Below are the code and all the weights of a small trained network. Each question names an input and a class and asks about switching units off, where a switched-off unit gives its printed mean instead of its output.

import numpy as np


def w(rows, s, z=0):
    codes = np.array(rows[::2]) - 128.0
    scale = np.full(codes.shape[1], s)
    scale[-1] = z or s
    return codes * scale


def f(y):
    return np.maximum(y, 0)


def log_softmax(a):
    a = a - a.max(-1, keepdims=True)
    return a - np.log(np.exp(a).sum(-1, keepdims=True))


def net(x, mask):
    res = np.array(x, float).reshape(1, 4) / 4 @ E
    y = f(res @ A[0][:, :-1].T + A[0][:, -1])
    res = res + np.where(mask, y, B[0][:, -1]) @ B[0][:, :-1]
    return log_softmax(res[-1] @ U[:, :-1].T + U[:, -1])


A, B = {}, {}
E = w([
[170,110,119,193,73,50],'x0',
[220,110,169,60,114,55],'x1',
[86,118,123,143,22,96],'x2',
[60,146,142,2,199,86],'x3',
],0.0079)
A[0] = w([
[32,125,130,50,23,90,129],'n1',
[241,122,138,105,7,52,174],'n2',
[136,116,126,220,132,131,146],'n3',
[68,127,127,129,182,182,83],'n4',
[139,134,130,181,121,109,88],'n5',
[107,124,122,165,125,78,2],'n6',
[153,127,126,120,100,109,109],'n7',
[143,130,139,85,199,166,122],'n8',
[173,126,146,130,95,180,101],'n9',
[221,129,130,98,86,78,86],'n10',
[97,126,133,55,110,221,114],'n11',
[130,127,123,234,95,168,160],'n12',
[116,128,133,65,190,116,83],'n13',
[129,125,134,73,190,110,111],'n14',
[156,135,123,71,219,92,149],'n15',
[119,126,131,51,150,211,179],'n16',
[171,125,138,158,88,211,135],'n17',
[151,133,146,75,138,164,88],'n18',
[71,130,125,153,147,111,171],'n19',
[138,133,127,154,176,57,175],'n20',
[212,129,128,143,63,186,124],'n21',
[129,125,123,187,130,89,238],'n22',
],0.016,0.0027)
B[0] = w([
[3,134,135,109,161,51,204],'n1',
[198,114,225,78,219,84,249],'n2',
[134,143,133,66,68,159,203],'n3',
[116,158,201,124,199,124,196],'n4',
[131,153,127,151,112,166,168],'n5',
[94,146,94,139,123,129,150],'n6',
[128,127,153,128,149,123,153],'n7',
[88,85,93,115,181,167,197],'n8',
[134,116,93,166,93,76,164],'n9',
[152,130,185,160,161,58,193],'n10',
[158,190,87,112,216,173,194],'n11',
[158,197,130,130,53,102,237],'n12',
[135,134,130,178,87,173,196],'n13',
[140,126,142,177,98,170,191],'n14',
[132,72,150,164,106,180,207],'n15',
[63,101,66,113,168,139,208],'n16',
[182,156,94,108,105,75,196],'n17',
[113,90,71,112,123,146,164],'n18',
[80,105,154,77,107,107,165],'n19',
[175,121,159,127,139,164,160],'n20',
[172,78,83,158,79,82,203],'n21',
[144,117,132,84,114,206,183],'n22',
],0.036,0.014)
U = w([
[179,74,219,143,167,91,152],'0',
[209,172,152,109,11,120,168],'1',
[177,74,74,153,96,93,96],'2',
[44,124,143,156,46,134,54],'3',
[65,151,147,67,190,104,221],'4',
[150,172,118,151,172,125,3],'5',
[128,154,80,113,134,109,54],'6',
[99,67,91,168,158,254,154],'7',
],0.007,0.0041)

Each question gives the input, the list of numbers given to net, and the class t.
The units are the neurons (one row each of A and B). Each row of codes is followed by its name. A weight is (code - 128) times the scale printed after its matrix; where a second scale follows, it is the last column's (A, B and U).
mask holds one flag per neuron, in row order. A switched-off neuron (its flag False) gives its mean, the last column of its row in B, instead of its output. The means were averaged over made-up inputs and are rounded, as every weight is.
A unit's drop is (log p(t) with every unit on - log p(t) with that unit switched off) / (log p(t) with every unit on - log p(t) with every unit switched off).
The circuit of an input: a set's keep is (log p(t) with only the set's units on - log p(t) with every unit switched off) / (log p(t) with every unit on - log p(t) with every unit switched off). Starting from the 12 units with the biggest drops (on a tie, the unit counted first), units are removed one at a time, each time the one whose removal leaves the highest keep (on an exact tie, the one counted first), for as long as the keep stays at least 0.8.
units of the circuit, in order: the units of the circuit, biggest drop first
unit that matters most: the unit with the biggest drop
top k neurons: the k neurons with the biggest drops, biggest first
drop when u is switched off: that unit's drop, to one decimal
input [-1,-4,8,1], class 4: units of the circuit, in order : n1
input [-5,-3,3,-3], class 1: top 2 neurons : n8, n1
input [5,-4,-2,5], class 7: top 3 neurons : n2, n12, n10
input [1,2,4,2], class 4: top 3 neurons : n1, n21, n15
input [2,2,3,8], class 3: top 3 neurons : n1, n2, n13
input [7,3,6,-8], class 1: top 3 neurons : n12, n3, n21
input [1,1,3,5], class 4: top 3 neurons : n1, n12, n21
input [-5,2,3,-3], class 2: top 2 neurons : n4, n2
input [-5,4,8,-8], class 1: top 2 neurons : n12, n17
input [-6,4,-6,-6], class 2: top 2 neurons : n17, n21
input [-8,2,7,-4], class 6: top 2 neurons : n4, n2
input [1,-3,6,0], class 4: top 2 neurons : n1, n13
input [7,-4,-1,3], class 1: drop when n2 is switched off : 0.2
input [6,-1,7,7], class 4: drop when n1 is switched off : 1.0
input [-3,-5,-7,-3], class 4: unit that matters most : n4
input [1,-1,2,1], class 4: drop when n2 is switched off : 0.1
input [1,4,-8,7], class 7: drop when n12 is switched off : 0.0
